Below are the code and all the weights of a small trained network. Each question names an input and a target symbol and asks about switching units off, where a switched-off unit gives its printed mean instead of its output.

import numpy as np


def w(rows, s, z=0):
    codes = np.array(rows[::2]) - 128.0
    scale = np.full(codes.shape[1], s)
    scale[-1] = z or s
    return codes * scale


def norm(h):
    return h / np.sqrt((h * h).mean(-1, keepdims=True) + 1e-5)


def f(y):
    return y / 2 * (1 + np.tanh(0.7978845608 * (y + 0.044715 * y**3)))


def softmax(a):
    e = np.exp(a - a.max(-1, keepdims=True))
    return e / e.sum(-1, keepdims=True)


def log_softmax(a):
    a = a - a.max(-1, keepdims=True)
    return a - np.log(np.exp(a).sum(-1, keepdims=True))


def net(x, mask):
    ids = ['αβγδζλμξπτφψω'.index(c) for c in x.split()]
    T = len(ids)
    res = E[ids] + P[:T]
    u = 0
    for l in range(2):
        q, k, v = (norm(res) @ M[l].T for M in (Q, K, V))
        z = softmax(np.where(np.tri(T) > 0, q @ k.T / 2**0.5, -1e9)) @ v
        res = res + np.where(mask[u], z, O[l][:, -1]) @ O[l][:, :-1]
        u += 1
        y = f(norm(res) @ A[l][:, :-1].T + A[l][:, -1])
        res = res + np.where(mask[u : u + 12], y, B[l][:, -1]) @ B[l][:, :-1]
        u += 12
    return log_softmax(norm(res)[-1] @ U[:, :-1].T + U[:, -1])


Q, K, V, O, A, B = {}, {}, {}, {}, {}, {}
E = w([
[37,129,136,218,114,123],'α',
[84,57,198,93,184,162],'β',
[76,143,133,193,94,89],'γ',
[142,87,214,221,116,139],'δ',
[121,117,211,166,129,100],'ζ',
[61,150,130,193,136,110],'λ',
[91,81,188,114,89,111],'μ',
[131,151,140,150,130,23],'ξ',
[125,152,132,159,163,31],'π',
[37,108,116,155,145,161],'τ',
[64,108,132,158,92,128],'φ',
[63,133,113,113,158,98],'ψ',
[102,119,150,252,210,173],'ω',
],0.014)
P = w([
[97,192,174,100,116,109],'0',
[137,58,98,112,71,69],'1',
[137,196,124,90,91,180],'2',
[126,226,247,162,192,119],'3',
[43,57,115,116,88,79],'4',
[183,183,88,103,88,229],'5',
[165,195,232,163,182,131],'6',
[32,10,155,165,105,69],'7',
],0.015)
Q[0] = w([
[104,211,197,151,195,251],'L0H1',
[118,91,142,140,124,114],'L0H1',
],0.017)
K[0] = w([
[234,161,46,87,118,253],'L0H1',
[137,104,123,173,165,130],'L0H1',
],0.011)
V[0] = w([
[149,196,86,150,93,62],'L0H1',
[126,86,140,68,11,120],'L0H1',
],0.012)
O[0] = w([
[241,157,43,182,96,68,48],'L0H1',
[160,4,162,66,63,161,2],'L0H1',
],0.014,0.0035)
A[0] = w([
[213,167,125,121,158,193,139],'L0N1',
[222,167,150,154,68,169,69],'L0N2',
[99,57,108,137,191,108,129],'L0N3',
[82,178,34,155,59,249,91],'L0N4',
[169,33,167,67,136,194,108],'L0N5',
[219,125,110,191,169,123,159],'L0N6',
[163,162,154,65,172,120,128],'L0N7',
[110,93,63,120,88,101,191],'L0N8',
[184,188,164,121,121,118,113],'L0N9',
[151,178,77,5,113,171,142],'L0N10',
[232,101,74,120,144,137,1],'L0N11',
[55,96,84,81,112,99,100],'L0N12',
],0.013,0.0057)
B[0] = w([
[129,209,106,56,95,106,167],'L0N1',
[121,172,113,101,185,90,164],'L0N2',
[118,97,87,161,47,46,198],'L0N3',
[118,57,156,217,128,221,188],'L0N4',
[97,205,139,164,102,106,253],'L0N5',
[64,100,140,77,50,121,192],'L0N6',
[104,149,87,201,139,146,136],'L0N7',
[49,49,142,167,155,82,173],'L0N8',
[81,150,87,126,153,175,170],'L0N9',
[35,110,82,7,181,151,133],'L0N10',
[108,39,144,155,197,4,129],'L0N11',
[121,79,76,189,112,87,173],'L0N12',
],0.011,0.0057)
Q[1] = w([
[127,53,5,74,124,64],'L1H1',
[110,75,131,145,112,99],'L1H1',
],0.015)
K[1] = w([
[87,110,143,175,140,8],'L1H1',
[105,121,158,138,153,122],'L1H1',
],0.018)
V[1] = w([
[254,54,200,229,93,163],'L1H1',
[250,193,186,83,125,138],'L1H1',
],0.0065)
O[1] = w([
[21,131,98,228,76,11,35],'L1H1',
[18,148,126,255,141,189,3],'L1H1',
],0.0082,0.0047)
A[1] = w([
[70,73,130,112,85,125,89],'L1N1',
[153,137,195,150,97,104,70],'L1N2',
[177,3,96,123,120,104,28],'L1N3',
[143,106,106,34,114,134,99],'L1N4',
[99,60,132,165,152,90,50],'L1N5',
[98,148,158,122,84,161,75],'L1N6',
[76,126,114,86,102,172,69],'L1N7',
[102,80,124,198,165,117,104],'L1N8',
[128,132,212,129,190,121,73],'L1N9',
[192,186,152,98,118,145,3],'L1N10',
[115,112,113,98,70,187,109],'L1N11',
[85,183,121,131,117,113,127],'L1N12',
],0.017,0.0061)
B[1] = w([
[163,103,96,159,162,156,255],'L1N1',
[118,146,60,124,107,115,169],'L1N2',
[113,137,6,144,15,241,237],'L1N3',
[56,109,130,190,158,82,152],'L1N4',
[103,139,86,199,117,176,244],'L1N5',
[135,119,150,134,147,137,183],'L1N6',
[211,159,155,148,125,120,150],'L1N7',
[61,96,133,161,83,155,236],'L1N8',
[159,98,73,162,131,107,245],'L1N9',
[91,66,67,126,130,174,160],'L1N10',
[171,195,102,150,134,74,157],'L1N11',
[151,112,166,109,103,199,243],'L1N12',
],0.014,0.0062)
U = w([
[29,61,163,199,114,117,77],'α',
[131,62,207,71,171,137,222],'β',
[144,105,24,112,52,150,147],'γ',
[107,189,198,95,25,152,77],'δ',
[117,149,106,4,107,219,97],'ζ',
[210,220,62,117,82,124,71],'λ',
[200,109,191,136,80,81,182],'μ',
[53,131,137,65,139,61,198],'ξ',
[153,164,102,91,124,57,231],'π',
[241,49,107,138,180,222,3],'τ',
[226,122,92,203,179,70,98],'φ',
[91,89,70,57,218,142,128],'ψ',
[102,228,122,161,196,101,143],'ω',
],0.014,0.0066)

Each question gives the input, a string of symbols that net reads in full, and the target symbol t.
The units are the heads (2 rows each of Q, K, V and O) and the neurons (one row each of A and B). Each row of codes is followed by its name. A weight is (code - 128) times the scale printed after its matrix; where a second scale follows, it is the last column's (O, A, B and U).
mask holds one flag per unit, layer by layer, with each layer's heads first. A switched-off unit (its flag False) gives its mean, the last column of its rows in O or B, instead of its output. The means were averaged over made-up inputs and are rounded, as every weight is.
A unit's drop is (log p(t) with every unit on - log p(t) with that unit switched off) / (log p(t) with every unit on - log p(t) with every unit switched off).
The circuit of an input: a set's keep is (log p(t) with only the set's units on - log p(t) with every unit switched off) / (log p(t) with every unit on - log p(t) with every unit switched off). Starting from the 12 units with the biggest drops (on a tie, the unit counted first), units are removed one at a time, each time the one whose removal leaves the highest keep (on an exact tie, the one counted first), for as long as the keep stays at least 0.8.
units of the circuit, in order: the units of the circuit, biggest drop first
unit that matters most: the unit with the biggest drop
top k neurons: the k neurons with the biggest drops, biggest first
top k neurons in layer l: the k neurons of layer l with the biggest drops, biggest first
input ψ ξ ω α, target ω: units of the circuit, in order -> L0H1
input γ μ ω ψ ζ μ ζ, target μ: top 3 neurons -> L1N3; L0N5; L1N9
input δ ω α, target α: units of the circuit, in order -> L0N4; L1N3
input δ ζ δ ψ ω ψ ω, target ψ: top 4 neurons -> L0N10; L0N5; L1N10; L0N4
input ω ψ ξ β ω ω λ δ, target γ: top 3 neurons in layer 0 -> L0N5; L0N3; L0N4
input ω δ μ ω ζ δ γ, target α: units of the circuit, in order -> L0H1; L1N3
input τ ω ω ω δ τ δ β, target γ: units of the circuit, in order -> L0N3; L1N3
input ω ω λ, target λ: top 3 neurons -> L0N4; L1N11; L0N6
input ω ω α δ ω β ψ τ, target γ: top 3 neurons -> L1N3; L0N5; L0N3
input ζ ω τ γ β τ ω, target φ: top 2 neurons -> L1N9; L0N10
input λ λ ζ τ δ ζ δ, target τ: top 4 neurons -> L1N9; L0N10; L1N3; L1N10
input ω δ ω ω φ φ φ, target γ: top 3 neurons -> L0N10; L1N10; L0N4
input δ β φ δ ω ζ, target ζ: top 2 neurons -> L0N2; L1N10
input ζ ω ψ, target ψ: unit that matters most -> L0N10
input ω δ ζ φ τ ψ π, target ψ: top 2 neurons in layer 1 -> L1N10; L1N4
input ω δ ω ω ω ψ δ, target ψ: top 2 neurons -> L0N10; L1N10
input ω τ ω ω ζ λ π, target ζ: top 2 neurons in layer 1 -> L1N10; L1N12
input ξ β γ φ, target ξ: top 3 neurons -> L0N6; L0N2; L1N4
input π δ φ τ φ φ β, target γ: top 2 neurons in layer 0 -> L0N10; L0N4
input ω α λ, target λ: top 2 neurons in layer 0 -> L0N4; L0N6
input ω ψ φ, target φ: unit that matters most -> L0N5
input γ ω ω ζ β φ, target φ: top 2 neurons -> L1N11; L0N5
input ω τ δ, target δ: top 2 neurons -> L0N5; L1N1
input β φ ξ ω β π ω, target λ: top 2 neurons in layer 0 -> L0N6; L0N11
input μ ω ζ, target ζ: top 2 neurons in layer 0 -> L0N5; L0N2
